Here is a tiny trained network, its code and every weight. The questions are about switching its units off for an input and a class, where a switched-off unit gives its printed mean instead of its output.

import numpy as np


def w(rows, s, z=0):
    codes = np.array(rows[::2]) - 128.0
    scale = np.full(codes.shape[1], s)
    scale[-1] = z or s
    return codes * scale


def f(y):
    return np.maximum(y, 0)


def log_softmax(a):
    a = a - a.max(-1, keepdims=True)
    return a - np.log(np.exp(a).sum(-1, keepdims=True))


def net(x, mask):
    res = np.array(x, float).reshape(1, 3) / 4 @ E
    y = f(res @ A[0][:, :-1].T + A[0][:, -1])
    res = res + np.where(mask, y, B[0][:, -1]) @ B[0][:, :-1]
    return log_softmax(res[-1] @ U[:, :-1].T + U[:, -1])


A, B = {}, {}
E = w([
[128,67,246,109,116,141,200],'x0',
[65,142,119,226,195,177,175],'x1',
[26,164,174,120,52,142,83],'x2',
],0.012)
A[0] = w([
[93,128,144,218,217,155,131,92],'N1',
[189,103,96,116,191,117,180,93],'N2',
[130,123,132,149,135,112,129,167],'N3',
[151,113,126,54,81,81,93,126],'N4',
[196,114,87,119,218,81,126,105],'N5',
[71,142,157,137,72,122,112,88],'N6',
[60,139,140,146,92,138,99,102],'N7',
[39,138,132,249,195,187,165,114],'N8',
[124,82,184,114,140,113,162,125],'N9',
[130,47,208,134,117,144,171,114],'N10',
[132,165,79,108,149,120,96,115],'N11',
[197,60,81,155,164,82,182,113],'N12',
[117,166,26,147,148,124,39,114],'N13',
[119,180,71,165,145,91,105,148],'N14',
[181,113,144,76,91,83,64,117],'N15',
[148,197,65,143,135,98,65,111],'N16',
[127,119,116,125,124,132,126,250],'N17',
[7,187,153,103,64,121,70,111],'N18',
[167,102,150,23,114,45,81,106],'N19',
[187,135,153,23,124,100,54,92],'N20',
[131,71,185,121,111,133,188,107],'N21',
[90,136,166,164,51,131,92,103],'N22',
],0.011,0.017)
B[0] = w([
[121,176,98,155,128,126,182,196],'N1',
[146,147,149,79,176,144,151,181],'N2',
[146,121,125,125,97,147,111,169],'N3',
[141,156,91,167,123,150,170,185],'N4',
[173,132,152,90,162,132,139,194],'N5',
[129,133,132,101,172,127,132,157],'N6',
[158,155,146,94,176,138,152,165],'N7',
[133,168,67,160,125,140,167,244],'N8',
[100,97,144,134,116,112,144,171],'N9',
[83,79,152,151,121,83,183,189],'N10',
[105,103,135,127,114,115,145,171],'N11',
[181,144,144,85,160,146,126,198],'N12',
[86,69,160,123,128,85,172,223],'N13',
[107,93,138,139,113,114,134,203],'N14',
[123,159,96,171,131,135,145,184],'N15',
[87,79,170,142,112,71,171,199],'N16',
[176,99,140,152,74,211,7,251],'N17',
[175,128,155,82,193,143,137,212],'N18',
[129,153,94,157,125,133,184,192],'N19',
[117,157,85,158,144,135,171,184],'N20',
[86,74,138,134,123,77,158,175],'N21',
[165,134,131,104,163,123,141,165],'N22',
],0.015,0.017)
U = w([
[123,198,45,195,115,134,161,109],'0',
[85,45,169,132,107,55,155,110],'1',
[173,158,153,7,176,142,139,119],'2',
[156,97,137,163,40,200,56,255],'3',
[118,147,124,113,104,97,97,100],'4',
[111,152,130,105,103,109,123,104],'5',
],0.017,0.0096)

Each question gives the input, the list of numbers given to net, and the class t.
The units are the neurons (one row each of A and B). Each row of codes is followed by its name. A weight is (code - 128) times the scale printed after its matrix; where a second scale follows, it is the last column's (A, B and U).
mask holds one flag per neuron, in row order. A switched-off neuron (its flag False) gives its mean, the last column of its row in B, instead of its output. The means were averaged over made-up inputs and are rounded, as every weight is.
A unit's drop is (log p(t) with every unit on - log p(t) with that unit switched off) / (log p(t) with every unit on - log p(t) with every unit switched off).
The circuit of an input: a set's keep is (log p(t) with only the set's units on - log p(t) with every unit switched off) / (log p(t) with every unit on - log p(t) with every unit switched off). Starting from the 12 units with the biggest drops (on a tie, the unit counted first), units are removed one at a time, each time the one whose removal leaves the highest keep (on an exact tie, the one counted first), for as long as the keep stays at least 0.8.
circuit, biggest first: the units of the circuit, biggest drop first
top k neurons: the k neurons with the biggest drops, biggest first
drop of u: that unit's drop, to one decimal
input [-7,5,-4], class 1: circuit, biggest first : (N13)
input [-7,6,1], class 1: top 3 neurons : (N13; N16; N14)
input [0,-7,-7], class 0: top 3 neurons : (N19; N20; N15)
input [0,-3,3], class 3: top 2 neurons : (N8; N1)
input [8,8,8], class 0: top 4 neurons : (N8; N13; N1; N16)
input [-7,5,6], class 1: top 2 neurons : (N13; N16)
input [3,4,-2], class 0: top 3 neurons : (N8; N13; N1)
input [3,2,-2], class 3: top 2 neurons : (N13; N16)
input [7,-4,8], class 2: top 3 neurons : (N18; N22; N13)
input [-4,4,5], class 2: top 2 neurons : (N18; N7)
input [6,7,-4], class 0: top 2 neurons : (N8; N1)
input [-3,1,4], class 2: top 2 neurons : (N18; N10)
input [-3,1,-2], class 3: top 2 neurons : (N10; N21)
input [2,5,8], class 2: circuit, biggest first : (N18)
input [1,-4,4], class 0: top 2 neurons : (N4; N12)
input [2,4,-5], class 2: top 2 neurons : (N12; N2)
input [-8,6,7], class 1: drop of N13 : 0.7
input [6,-7,7], class 0: drop of N15 : 0.3
input [-4,-6,5], class 0: drop of N15 : 0.1
input [6,8,0], class 0: drop of N8 : 2.2
input [3,2,-3], class 3: top neuron : (N13)
